Each row, then roughly how far along a hidden order it lies, from 0 to 10
In the rows, 100 means zero.
[104 109  98  85  89 114 105 102 131 101  94 125  96  99  95 106  61] -> 2
[109 103  94  92  89  97  84  82 125  96  89  92 113 106  91  90 109] -> 10
[114  96 100  94 109 111 119  95 112  92  94  96 112 101 100  96  95] -> 7
[120 109 104 112 106 115  93 107 123  99  94 126 102 104  96 114 106] -> 10
[ 88 122 106  88  80  99  93 104 139 103 111  90  91  96  96 109  89] -> 7
[119 106 104 113 106 109 110 114 137  91  97 129 110 107 105  93  98] -> 4
[ 87  80  95  95  88  98 105 111 144  99  91  84 108 102  98  92  76] -> 4
[111 103 103 111  99 117 109 129 111  95 101 112 105 100 105  94  71] -> 5
[103 111 110 110  97 106 105 102 106  95  97 102 114 104 102 109 126] -> 4
[116 109 111  95 102 103  94  86 101 106  95  81 103 103  99  94  65] -> 0
[ 96  97  96 120  95  96 100 100 139  96  95  72 116 101  99  97  94] -> 7
[115 104  82 104 101 103 102 107 135  96 103 123 105  99  93  97  69] -> 6
[101 115 115 112  90 105  83  96 152 101  98  91 110 107  92 105  88] -> 4
[ 68 123  94 109  74 112 103 109 129  95 108  96 101  94 100 103  85] -> 3
[104 124 106 109  90  95  90  91  80 102 104  80 110 100  95 104  96] -> 1
[ 99 108  76  97  94 102  94 107 132 109 100 101 121 102  96  95 112] -> 8
[104 123  94 107 116 108 108 104  64 102  89  77 104 107 100  98  83] -> 9
[ 93 156 109 105  83  97 115 121  82 100 101 127 102  92 106 108 119] -> 6
[120 110 109 101 117 104  93  83  99 107  96  91 116 105  95  89  92] -> 1
[ 96 109 107 103  92 109 103  96  81  97 101  90 109 103  93 109  90] -> 6
[114 101 105  86 105 116 105 113  65 104  95 100 107 105  95  98  85] -> 5
[ 93 119  94  94  86 108 107 121  87 101 102  89  96  88 106  99 109] -> 5
[118 105 111 102  97  96 113  96 137  97  96  95 111 103  88 105  83] -> 0
[ 83 117 100 111  79 101  87 109 133  97 107  94 110  94 110 101 119] -> 4
[ 93 111  84 106  82 106 106 114 124 101  96  98 110 100 100  96  99] -> 7
[117 101  91 108 123  92  94  84 131 114 106 124 112  98  95 103 110] -> 2
[122  95  89  89 101 105  97  91  65 103  98 112 115 100 103 104 118] -> 2
[113  97 105  86 105  89  95  96 116 101 101  88 106 102  98  96 105] -> 4
[ 94 107  85 108  98 109  92 119 136 100  94 112 103 103  93 105  92] -> 7
[106  72  98  78 104 102 109 106 158  95  99 112 115  99  98 107  95] -> 5
[104 126  99 104 106 105  98 112 120  98  98  77 109  98 107  99  73] -> 6
[112 110  99 101  85 104  98 106 113  99  96  97 102 108  91 101  62] -> 8
[102  97 102  84  96 102  87  94 144  98 106 107 117 101  87  92  99] -> 4
[ 94 101  76 106  97 106  96 120 173  98  99 114 122 103  97 101  90] -> 6
[ 91 134  89 111 122 106 106 105 133 101  95  72 109  98  91  97  33] -> 7
[ 86 105 111 101  88 112  96  83 119 107  92  76  97 104  97 102  99] -> 2
[ 78 102 101 105  86 100  98 104 153  99  98  78 117  94 103  91  96] -> 3
[101 117 100 101 100  96 105  92 174  93 101 126 109  95 100 114  83] -> 8
[120  82  93  96 107  98  88  99  81 113  92 116  98  98  99  93 111] -> 2
[107 108 101 100 105 101  94 100  70 108 101  98  97 101  96 101  93] -> 1
[115 119 104 108  92 111 104 104  96 102  98 123 107 100  92 113  86] -> 2
[ 94 103 109 103 109  94 105  96 142 102 102 112 102  95  89 106  64] -> 10
[ 96 143 102 100  85 112  86  99 127  96  92  95 102 104  92 105  52] -> 9
[100 101  96 100  99  89  99 100 141 101 110  91 112  92  97 101 103] -> 4
[102 111  99  97  93 100 106 107 154  91  92 116 106 107  96 106 107] -> 1
[118 131  98 103  83 109  83 107 125  95 100 117 108 103  97 101  98] -> 8
[122 110  97 111 100 114 109 116 104  94  97 126 108 104 114  94 136] -> 6
[104 104  92 121  83 105  97 111 103  98  99  87 104  93  98 104 110] -> 6
[ 80 101  95 106  87  98 100 106 123 107 102  77 110  91 103  94 108] -> 3
[ 99 118  83  94  93 112 106  96 116  98  94 144 101  95 102 102  85] -> 6
[112 127  94  91  93 102  94 112 116  99  99 109 109  99  90 108 105] -> 10
[ 96 115  89 108 103 112 103  96 117  90  92 110 106 104 100  89  92] -> 4
[104 134  93  89  94 110 111  95 101  91  95 122 103 100  98  99 102] -> 2
[121 117  96  98 109  94 101  87 105  99  99  99 123 101 102  89 130] -> 2
[107  97 104  87 102 100 102 103 151  96  94 121 103 105  92  99  88] -> 3

Part 2:
[118 113 101 104  61  96  99  97  99 104 101 106 101 109 103 105  87  97
 102  98  95 107  93  95 102 106  93  96 103 110  92 112  89  94 114 109
 101 101  98 102  95  91 101 113] -> 0
[ 99 118 101 101  72  94  98  99 101  88  99 105 102 110 100  99  90  93
 100 104  94  92 100  88 105 103  90 114  98 109  96 110  84 104 110 107
  99 105  99 102  93  96 103 109] -> 0
[ 98 112  99 109  51  93  98  95  98  89 101 109 100 112 109  97  87 101
  96  93  97 106 100 105 100 109  94 100  96 116  84 130  84  99 110 110
 106 103 107 102  95  92 101 110] -> 3
[ 96 111  98 103  43  94 100  96  98  94 106 104 102 112 102  97  87  96
  97 101  96  97 105  99 103 107  94 110  97 110  99 118  89 101 107 107
 101  98 104 101 102 105  99 102] -> 5
[ 94 114 103 105  71  96 101 103  98  85 106 104 101 109 102 100  93  84
 102 103  95  91  76  94 102 100  92 101  99 112  98 102  77 105 106 103
 102 100  94 101  95  77  97 117] -> 9
[101 112  99 108  47 101 103 102  98  92 104 103  99 109 104 112  92  99
  96  97  95  92  94 101 101  96  91 104 105 113  93 118  86 111 114 106
  95 100  90 101  99  73  99 113] -> 4
[113 111 100 102  63  93 100 100  98 105 106 104 101 109 101  94  83 106
  97 100  98 107 110 104 101  99  92 111 101 110  93 111  84  92 105 109
 101 100 103 101 100 109  99 102] -> 2
[100 105  99 103  67  96 100  96  97 105 105 104 101 106 102 111  90  99
 101  96  96 110  80 104 100 105 103  93 107 112 100 116  95 107 111 100
 101  94  98 100 100  84  97 111] -> 8
[103 108 100 104  28  97  98  99  99 104 103 104 100 110 102 119  94  80
 107  94  99 102  81  94 102 101  83  98 103 104  97 117  92  94 104 108
 102 100  99 102 101  96  98 124] -> 4
[ 93 114 102 101  96  90  97  97 101  98 100 106 102 106  98 100  90  84
 107 104  95 105  84  86 105 106  92 105  99 105 104 105  83 107 101 109
 102 103 101 101  92 103 100 115] -> 8
[127 105 100 101  52  94  95  98  97 122 105 105 101 110 101 103  92 105
 104 100 102 120  85 100  98  96  92  89 102 109  87 106  91  83 109 107
 105 100 106 102  99 109 101 112] -> 0
[ 98 107  99 103  83  91  96  99 101 108  99 106  99 107 103 103  97  98
 105 103 101 105  83  85 102  98  86  97  98 105  91 112  85 106 103 109
 101 106 101 100  92  94 103 117] -> 5
[104 125 103 106  28  98  99 101  98  83 106 104 102 112 102 116  89  86
 101  96  95 102  81 109 101  98  91 108 102 114  90 111  84  91 112 105
 103 103  99 103 101  88  99 119] -> 1
[105 118 102 105 104  91  99  99 101  90  96 106 101 112 107  88  88 102
  96  97  94 105 103 103 100 105 102 105 102 117  83 121  86  99 118 107
 105 105 102  99  89  87 100 107] -> 1
[102 115 103  98 110  91  99  97 100 100 103 104 105 106  95  90  85  96
 101 104  93 108 103  96 104 103 101 114 103 110 100 100  89 101 108 106
 102 101 101 100  95 109 100 103] -> 4
[ 83 108 101 104  68  95  97 101  97  78 107 104 101 112 105  94  97  94
  98 104 102  94  77  97  99  97  93 105  92 114  85 109  82 102 111 102
 103 103 107  99  97  85 101 109] -> 4
[ 88 112 103 110  84  90 101 100  98  94 108 108 101 110 103 104  84  92
 101  97  95 109  79 106 101 100  90 104 100 112  98 106  74 106  94 107
 104 103 101 101  96  96  96 115] -> 10
[102 113 100  98  54  93  98  99 100 100 103 105 102 106  96  97  90 105
 101 107  96  94  95  82 106  99  85 109  94 107 100  90  78 114 101 108
  96 102  97 105  97 103 106 102] -> 5
[116 107  99  98  37  95  98 101  98 107  98 107  99 111 105 100  91 107
 100  98  97 102 106  97 100  99  95  98  98 110  89 112  91 103 108 106
 101 100  99 105  98  89 103 107] -> 5
[ 99 109  99 101  49  95  99 104  98  90 100 106  98 114 107  85  93 103
  95 105 100  86 106  93 100  97  92 107  91 114  87 113  84 104 108 106
 101 103 101 102  97  85 103 104] -> 5
[104 112 100 103  81  96 103 104 100 100  99 103  98 108 104  99  91 102
  97 101  95  91 108  96 101  97  95 112 107 109  96 117  86 113 110 105
  95 101  88 101  94  77  99 108] -> 7
[113 111 100 102  34  97 100 101  99 102 103 105 100 109 102 106  89  96
 100 101  95  93 101  96 102  99  87 106 100 109  97 107  83 101 107 108
  98 100  95 105 100  90 100 111] -> 5
[ 99 105  97 100  55  93  98  96  99 104 104 105 101 108 101 101  90 106
  99 103  99 103  92  93 102 101  92 101  96 110  97 105  86 111 104 104
 100  98 103 103 101  99 104 103] -> 7
[ 78 113 102 101  69  95  99 103  98  74 105 103 102 111 101  95  96  91
  98 102  96  93  85 104 101  97 100 115  98 117  93 109  84 105 112 100
 103 102 101  99  98  83  98 114] -> 6
[ 97 109  98 103  67  92  98  96  99 105 101 104 100 109 103  98  91 100
  99 101  99 105 106  98 102 103  95 109 101 107  95 126  96 103 109 109
 101 102 105  99  98 107 100 104] -> 2
[ 98 107  97 103  66  92  98  98  98 103 104 105 100 108 103  95  89 105
  97 104 101 100 103  94 102  99  86 109  96 108  94 114  87 105 103 109
  99 102 105 100 100 107 102  99] -> 3

New part:
[104  90 130  88  90  84 125 121 111 138 128  94 121  79 143 104  63 104
 104 101  88  84  90 106 125  43  88  83 121 132  73  93 135  99  99  94
 108 117 110 118  98  58 110 106  83  72  66  98 104 109  89  97 101 120
 122 137  91  79  93 130 105  81  97 100  73  77 104  90 101  78 137  99
 102 102  89 106 113 104 141  91  94  83 106  72  94  92  97 121  97 118
  75 128 100 139  82  77  93  94 112 124 111 109  90 105] -> 2
[100  96  88 179  88 115  89 104 109  49  34  98 110 101 140  91 104 121
  91  90 116 103  83  90  70 127 104  79 112  77 127  89  25  92 106  99
 100  89 118 118 101 120 118  69  75 118 104 120  75 105 105  83 120 109
 116 119 104 109 113  72 108 116  61  96 145  55 118  81 111 103 118 100
 108 118  91  79 102 135 112  90 110  84 103 123 116  99  85 121  91  91
  94  95  42  87 107 133 109  77  78 117  82 128  79 100] -> 0
[126 103  79 113 108  68 121  94 101 126 117  93  88 115 121 117 129 110
  79  89  88  94 129 116  82 151  94 146  79  99 136  80  88 109  96 107
 110  91  83  95 113 107  75  81 126  90 128 103 132 105 132 108 121 123
  73  79 100  98  52  99  83  94 106 111 108  81 107  69  95 129  89 114
 102  98 120 122 111  72  89 139 116  89 101  52 111  76  96  47 101  75
 119  98 127 103 108  98 100 110  86  94  75  92 126  87] -> 9
[122 100  78 124 109  86 124  92 101 127 113  89  92 109 131 118 126 106
  70  90  94  99 124 120  81 144 102 144  78 106 144  84  79 106 101 109
 111  99  84  90 118 107  85  71 114  86 133 112 142 108 129 104 122 133
  76  75 100  90  39  93  94  95 106 116 117  75 116  77  98 123  88 115
  98 106 129 136 113  63  92 137 112  89 100  49 109  79  85  53  95  85
 119 112 121 107 114  79  99  98  87  97  72  94 117  98] -> 10
[126 101  79 119 111  85 132  92 100 122 129  89  88 114 115 129 127 105
  74  92  92 101 132 115  83 137 103 145  78 105 136  83  83 111  99 105
 111  88  80  89 123 103  76  77 112  89 134 104 126 102 129 106 125 129
  75  73 105  95  68  96  94  93 113 116 114  87 103  64  99 125  87 113
  98 100 128 126 112  70  82 141 117  99 108  52 108  87  92  54  98  79
 118 105 129  93 115  83  95 101  89  96  74  94 121  92] -> 10
[ 23 110 104  61 101  61  83  79  94  54 117  93  88 113  43  69 110  92
  68  99  89 111 126  95 111 139  92  99 107  86  76 110  88 101 108  96
 110 112  86 108  77 123 107 147  95  79  90  82  86  93  89 113 106  93
  88 100 164 114  54  89  81 108  96  70  92  94  95  62  92 104 127 138
  86  97 119  95  70  83  79 116  70 106 111 118  87  89  90  56  94  85
 139 114 111  69  95 114 133 100  92  81  84 100  80  78] -> 5
[ 87 105 101 137  91  62 101  80  99  94 117  99 112 118  73  80  83 117
  70  68 110 102  89  86 122 155  46  83 108 135  91  82  69  97  89  94
 101  97 108  90 108 120 109  84 104  65 102  82 136  99  83 100  85  84
 116  94  93 101 114  84  82  98  61  72  70  87 113 131  94  92  88  95
  83 110  88  91  94 107 121  91  47  96 102  70  90 105 110 119  92 103
  94 147  99 132  77 129 121  83 105 105  81  87  75  83] -> 1
[102  92 132  80  90  94 119 133 112 130 120  96 121  67 146 103  70 103
 117 108  89  84  91 107 120  23  97  75 123 116  74 101 128  99 102  94
 111 116 111 126  95  60 115 108  79  74  68 102  86 109  80  96  99 116
 123 140  90  85  90 133 111  86 102 103  80  87 100  78 105  80 140 106
 106 102  89 107 107 102 129  83 103  76 106  80  96  91  93 124  98 123
  73 116  87 126  84  84  91  96 111 128 120 103  86 107] -> 3
[120 103 101  79 107  72  43  97  95 101  46 117  86 114  96  77 126 122
 136 112  73  80  98 105  88 120 110 106 113  63 128 113  74 103  96 110
  75 132 104 130  77 102 122 108 138 125 125 105 110 109 109 106 126  64
  81 108  46 124  17  97  76 115 123  97  90 116 118 111  94 116 102 108
 120 106  82 106  67  94 114  81 142  50  54  73 110  58 122  92 107 107
  92  70  53 132  61 136  95 138  77  83  84  85 112  83] -> 8
[125  99  81 136 108 107 117 103 100 127  83  87 102 102 146 119 120 101
  58  90 102 101 107 123  81 131 109 132  74 123 146  92  80 101 107 111
 101 111  95  70 117 107  86  61  94  85 125 124 127 114 121  92 127 140
  92  67  93  83  36  91 111  99 102 118 129  50 121  83 101 119  87 109
 102 115 132 140 112  55  96 121 110  80 102  55 107  88  84  90  92 102
 112 123 101 103 119  69 101  92  88 103  84 101 110 109] -> 10
[112  98  88 109 113  93 143  83  97 106 162  87  81 115  94 134 134 107
 107 104  83 107 144  98  87 147 105 139  89  86 119  90  88 119  91 105
 107  69  69  96 130 101  77  85 129 121 141  85 122  88 129 113 112 106
  68  84 107 116  92  96  91  91 125 114 102 132  86  67 100 118  81 120
 101  92 123 110 101  82  67 151 109 113 106  49 103  94  94  43 100  69
 117  85 133  86 131 104  81 106  93  85  77 101 121  80] -> 9
[ 62 107 118  70  89  89  83 108 103  43  62  95 100  95  71  67  96 107
 119 114  92  95 107 104 100 100 111  72 125  64  78 118  75 104 111  99
 101 108 105 141  70  83 113 135  78 113  78  90  63 101  78 103 111  75
 106 137 118 128  56  98 108 114 113  92 107  85  94  38 105 100 152 157
 106 101  94  85  59 101  97  89 107  75 101 119 104  86  86  86  98 105
  89  85  43  74  95 124 106 108  77 105 116 142  67  84] -> 4
[ 99  98 108 122  90  54 117  85 103 121 152  98 114 114  79  94  72 109
  78  79 102 100  92  85 128 130  40  88 112 143  81  80  95  99  92  93
 106 101 108  91 110 102 102  91 104  66  93  86 144 102  84 107  84  94
 119 101  96  88 116 103  84  86  71  78  59  95 109 128  93  85  91  84
  85 106  94  97 104 117 127  93  44 104 104  58  88 108 108 117  92 108
  92 156 116 139  79 111 118  86 112 104  88  81  82  88] -> 1
